Below are the code and all the weights of a small trained network. Each question names an input and a class and asks about switching units off, where a switched-off unit gives its printed mean instead of its output.

import numpy as np


def w(rows, s, z=0):
    codes = np.array(rows[::2]) - 128.0
    scale = np.full(codes.shape[1], s)
    scale[-1] = z or s
    return codes * scale


def f(y):
    return y / 2 * (1 + np.tanh(0.7978845608 * (y + 0.044715 * y**3)))


def log_softmax(a):
    a = a - a.max(-1, keepdims=True)
    return a - np.log(np.exp(a).sum(-1, keepdims=True))


def net(x, mask):
    res = np.array(x, float).reshape(1, 6) / 4 @ E
    y = f(res @ A[0][:, :-1].T + A[0][:, -1])
    res = res + np.where(mask, y, B[0][:, -1]) @ B[0][:, :-1]
    return log_softmax(res[-1] @ U[:, :-1].T + U[:, -1])


A, B = {}, {}
E = w([
[63,130,8,113,172,21,177,153,161,194,160,172],'x0',
[116,151,246,228,195,74,175,156,214,67,122,120],'x1',
[118,135,105,144,111,169,133,228,177,143,89,149],'x2',
[222,106,150,136,147,82,85,122,129,180,102,168],'x3',
[193,253,110,226,146,147,174,75,171,175,184,154],'x4',
[119,106,89,145,178,148,70,77,204,119,86,105],'x5',
],0.011)
A[0] = w([
[101,113,163,109,160,39,136,17,93,102,158,113,60],'N0',
[121,146,181,121,95,55,207,198,41,145,160,141,45],'N1',
[221,90,143,138,149,7,66,166,133,159,110,143,89],'N2',
[65,139,134,125,120,156,146,120,131,94,141,126,66],'N3',
[140,172,96,132,144,110,183,106,162,146,141,137,93],'N4',
[64,40,145,84,136,51,99,172,110,103,97,122,2],'N5',
[132,127,117,127,137,142,125,245,193,144,108,142,90],'N6',
[125,127,199,146,134,139,115,131,140,98,124,118,103],'N7',
[19,143,107,140,130,134,168,114,128,82,155,95,102],'N8',
[74,119,114,130,167,9,153,159,161,132,138,137,52],'N9',
[103,117,51,124,122,92,129,126,112,162,134,134,69],'N10',
[77,100,99,135,186,118,68,65,216,124,98,113,56],'N11',
[92,128,174,152,172,37,175,151,182,105,128,128,44],'N12',
],0.013,0.0075)
B[0] = w([
[71,132,118,190,83,129,145,253,108,139,87,130,218],'N0',
[152,93,71,126,171,103,71,112,226,58,104,109,221],'N1',
[95,118,165,59,160,138,218,100,164,178,106,152,217],'N2',
[165,120,150,108,161,131,156,123,151,196,63,127,165],'N3',
[151,162,159,169,127,127,113,103,107,131,168,111,202],'N4',
[169,204,125,194,132,126,120,85,117,152,192,122,252],'N5',
[70,123,129,179,99,105,145,207,96,126,101,120,205],'N6',
[153,125,127,108,113,146,101,106,83,127,150,123,201],'N7',
[108,110,173,66,153,117,205,109,155,179,116,174,224],'N8',
[161,115,197,132,107,181,111,122,101,86,116,116,240],'N9',
[134,118,152,112,109,157,101,121,86,113,122,117,208],'N10',
[160,102,79,117,151,100,91,126,204,52,123,118,219],'N11',
[125,130,58,87,106,129,92,103,70,166,150,130,243],'N12',
],0.017,0.016)
U = w([
[196,78,246,99,111,217,72,120,75,60,97,73,59],'0',
[182,237,144,235,175,106,144,91,167,159,205,112,208],'1',
[159,78,65,113,179,97,88,143,222,69,110,110,58],'2',
[132,115,152,70,177,128,198,127,167,183,102,147,5],'3',
[133,93,20,27,89,139,65,121,34,168,142,116,235],'4',
[96,122,116,190,104,117,146,246,133,129,91,115,227],'5',
[101,106,130,97,139,103,142,129,127,100,178,160,155],'6',
],0.011,0.0032)

Each question gives the input, the list of numbers given to net, and the class t.
The units are the neurons (one row each of A and B). Each row of codes is followed by its name. A weight is (code - 128) times the scale printed after its matrix; where a second scale follows, it is the last column's (A, B and U).
mask holds one flag per neuron, in row order. A switched-off neuron (its flag False) gives its mean, the last column of its row in B, instead of its output. The means were averaged over made-up inputs and are rounded, as every weight is.
A unit's drop is (log p(t) with every unit on - log p(t) with that unit switched off) / (log p(t) with every unit on - log p(t) with every unit switched off).
The circuit of an input: a set's keep is (log p(t) with only the set's units on - log p(t) with every unit switched off) / (log p(t) with every unit on - log p(t) with every unit switched off). Starting from the 12 units with the biggest drops (on a tie, the unit counted first), units are removed one at a time, each time the one whose removal leaves the highest keep (on an exact tie, the one counted first), for as long as the keep stays at least 0.8.
circuit, biggest first: the units of the circuit, biggest drop first
k most important neurons: the k neurons with the biggest drops, biggest first
drop when u is switched off: that unit's drop, to one decimal
input [-1,4,-4,2,0,0], class 4: 2 most important neurons -> N6, N12
input [0,2,-8,-7,3,-4], class 5: circuit, biggest first -> N0
input [7,3,5,-8,-2,5], class 3: 3 most important neurons -> N8, N3, N7
input [5,8,8,3,3,0], class 4: 2 most important neurons -> N12, N0
input [7,-7,1,-4,8,-5], class 1: 2 most important neurons -> N4, N12
input [1,6,8,-8,0,6], class 3: 4 most important neurons -> N8, N0, N3, N1
input [4,2,-4,6,-7,-2], class 1: 2 most important neurons -> N5, N8
input [-6,8,2,-2,-5,4], class 4: 2 most important neurons -> N12, N9
input [2,7,0,-6,6,3], class 4: 2 most important neurons -> N12, N5
input [0,-6,-2,2,4,-8], class 2: 2 most important neurons -> N1, N12
input [0,4,-5,-2,-6,8], class 2: 2 most important neurons -> N11, N4
input [-7,7,-7,4,6,0], class 0: 2 most important neurons -> N7, N5
input [6,-4,0,-5,2,-5], class 0: circuit, biggest first -> N10, N12
input [-2,-6,6,-7,-5,7], class 2: circuit, biggest first -> N11
input [8,0,0,5,-8,-1], class 0: drop when N9 is switched off -> 2.7
input [-1,8,-6,1,-5,3], class 4: drop when N7 is switched off -> 0.1
input [7,8,6,6,0,3], class 4: drop when N6 is switched off -> 0.1
